Below are the code and all the weights of a small trained network. Each question names an input and a class and asks about switching units off, where a switched-off unit gives its printed mean instead of its output.

import numpy as np


def w(rows, s, z=0):
    codes = np.array(rows[::2]) - 128.0
    scale = np.full(codes.shape[1], s)
    scale[-1] = z or s
    return codes * scale


def norm(h):
    return h / np.sqrt((h * h).mean(-1, keepdims=True) + 1e-5)


def f(y):
    return y / 2 * (1 + np.tanh(0.7978845608 * (y + 0.044715 * y**3)))


def log_softmax(a):
    a = a - a.max(-1, keepdims=True)
    return a - np.log(np.exp(a).sum(-1, keepdims=True))


def net(x, mask):
    res = np.array(x, float).reshape(1, 2) / 4 @ E
    u = 0
    for l in range(3):
        y = f(norm(res) @ A[l][:, :-1].T + A[l][:, -1])
        res = res + np.where(mask[u : u + 7], y, B[l][:, -1]) @ B[l][:, :-1]
        u += 7
    return log_softmax(norm(res)[-1] @ U[:, :-1].T + U[:, -1])


A, B = {}, {}
E = w([
[159,183,26,25,245,132,232,127,82,195,62,66],'x0',
[145,203,254,78,202,165,219,224,97,159,93,27],'x1',
],0.0072)
A[0] = w([
[118,138,114,139,158,57,158,96,88,131,71,133,48],'0.n1',
[153,145,152,206,149,26,177,81,172,180,139,100,6],'0.n2',
[112,119,118,183,209,154,150,232,201,72,153,59,18],'0.n3',
[135,70,31,96,128,73,105,89,64,94,79,181,81],'0.n4',
[97,117,59,255,138,15,144,159,151,132,144,126,158],'0.n5',
[113,94,77,166,161,197,143,119,150,25,110,227,105],'0.n6',
[196,150,201,30,124,87,160,171,99,202,97,129,161],'0.n7',
],0.0051,0.0015)
B[0] = w([
[94,97,177,173,207,181,82,128,201,170,3,177,143],'0.n1',
[150,35,173,48,167,110,198,123,199,94,166,31,110],'0.n2',
[78,88,75,93,63,213,176,162,120,112,163,149,164],'0.n3',
[68,71,164,101,117,210,140,51,59,71,154,57,249],'0.n4',
[106,196,159,67,84,124,239,104,183,60,156,32,197],'0.n5',
[79,146,119,65,112,135,157,253,28,171,162,154,204],'0.n6',
[55,85,153,190,51,129,50,64,94,145,151,113,254],'0.n7',
],0.0058,0.0044)
A[1] = w([
[162,168,145,107,116,167,87,163,62,117,167,115,32],'1.n1',
[170,179,68,76,208,162,149,122,130,137,131,130,34],'1.n2',
[125,145,201,121,173,106,137,235,117,89,106,70,30],'1.n3',
[118,255,148,131,145,135,169,100,99,97,183,146,15],'1.n4',
[142,164,46,66,164,111,155,116,138,182,164,123,253],'1.n5',
[107,132,14,138,100,106,112,67,154,111,144,168,72],'1.n6',
[117,166,148,148,102,122,63,153,193,106,160,152,235],'1.n7',
],0.0074,0.0012)
B[1] = w([
[112,127,65,46,179,110,146,113,121,70,109,110,176],'1.n1',
[156,190,196,173,177,51,83,191,147,202,180,185,194],'1.n2',
[84,41,68,117,16,132,159,129,99,82,116,153,229],'1.n3',
[142,174,92,64,210,48,128,91,42,54,186,112,141],'1.n4',
[188,102,195,184,28,102,53,163,254,130,133,159,204],'1.n5',
[96,86,57,41,114,143,153,180,192,79,175,108,243],'1.n6',
[178,180,129,142,196,110,159,66,123,229,92,115,253],'1.n7',
],0.0071,0.0049)
A[2] = w([
[135,177,122,98,206,92,185,107,74,55,185,133,44],'2.n1',
[138,174,146,76,200,146,179,95,98,159,70,126,113],'2.n2',
[74,114,169,134,116,122,148,233,89,101,88,128,142],'2.n3',
[88,117,188,168,116,204,111,55,160,127,104,94,36],'2.n4',
[196,121,199,155,95,68,121,153,245,183,146,130,72],'2.n5',
[149,108,131,245,58,92,123,76,150,67,164,255,249],'2.n6',
[147,190,167,113,123,121,212,147,153,160,134,112,179],'2.n7',
],0.0066,0.0013)
B[2] = w([
[155,152,120,255,203,112,39,169,90,208,14,188,155],'2.n1',
[121,141,56,141,88,131,35,113,59,68,105,187,143],'2.n2',
[118,133,69,129,132,156,124,82,184,95,173,161,208],'2.n3',
[181,148,88,127,196,62,76,159,108,155,109,150,187],'2.n4',
[215,172,204,235,147,109,219,164,112,157,61,111,255],'2.n5',
[142,150,150,108,177,143,155,156,112,155,79,92,249],'2.n6',
[102,69,144,80,111,136,129,91,196,103,189,123,162],'2.n7',
],0.0087,0.0057)
U = w([
[9,58,99,67,81,174,178,125,166,67,197,112,202],'0',
[223,186,229,184,168,73,191,163,200,199,49,136,179],'1',
[105,171,64,164,252,77,30,110,43,144,53,202,8],'2',
],0.012,0.0019)

Each question gives the input, the list of numbers given to net, and the class t.
The units are the neurons (one row each of A and B). Each row of codes is followed by its name. A weight is (code - 128) times the scale printed after its matrix; where a second scale follows, it is the last column's (A, B and U).
mask holds one flag per neuron, layer by layer. A switched-off neuron (its flag False) gives its mean, the last column of its row in B, instead of its output. The means were averaged over made-up inputs and are rounded, as every weight is.
A unit's drop is (log p(t) with every unit on - log p(t) with that unit switched off) / (log p(t) with every unit on - log p(t) with every unit switched off).
The circuit of an input: a set's keep is (log p(t) with only the set's units on - log p(t) with every unit switched off) / (log p(t) with every unit on - log p(t) with every unit switched off). Starting from the 12 units with the biggest drops (on a tie, the unit counted first), units are removed one at a time, each time the one whose removal leaves the highest keep (on an exact tie, the one counted first), for as long as the keep stays at least 0.8.
circuit, biggest first: the units of the circuit, biggest drop first
most important unit: the unit with the biggest drop
k most important neurons: the k neurons with the biggest drops, biggest first
k most important neurons of layer l: the k neurons of layer l with the biggest drops, biggest first
drop of u: that unit's drop, to one decimal
input [-7,-6], class 1: circuit, biggest first	[2.n6]
input [-2,3], class 2: 4 most important neurons	[0.n7, 0.n6, 2.n4, 1.n6]
input [-6,-5], class 1: 2 most important neurons	[1.n7, 1.n3]
input [-3,1], class 2: 2 most important neurons	[1.n5, 2.n2]
input [3,3], class 2: 3 most important neurons	[0.n7, 0.n6, 1.n6]
input [-3,4], class 0: 3 most important neurons	[1.n5, 2.n5, 0.n1]
input [-3,-3], class 2: 4 most important neurons of layer 0	[0.n7, 0.n5, 0.n6, 0.n3]
input [3,-4], class 0: 2 most important neurons	[0.n4, 1.n7]
input [2,1], class 2: 2 most important neurons	[0.n7, 1.n5]
input [-8,8], class 0: 4 most important neurons	[1.n3, 1.n5, 2.n5, 1.n1]
input [3,-1], class 2: 2 most important neurons	[0.n4, 0.n1]
input [6,7], class 0: 2 most important neurons	[0.n7, 1.n3]
input [7,7], class 0: 3 most important neurons	[1.n3, 0.n7, 2.n7]
input [-3,-1], class 2: 2 most important neurons	[1.n5, 0.n7]
input [8,-4], class 1: circuit, biggest first	[1.n5]
input [-4,-3], class 1: 3 most important neurons	[1.n7, 1.n3, 0.n3]
input [7,-6], class 1: 2 most important neurons of layer 1	[1.n2, 1.n5]
input [3,-5], class 0: drop of 0.n4	1.5
input [6,-3], class 1: drop of 1.n5	6.6
input [2,-1], class 2: most important unit	0.n4
input [-7,-5], class 1: drop of 1.n7	1.0
input [4,4], class 0: 2 most important neurons of layer 0	[0.n7, 0.n4]
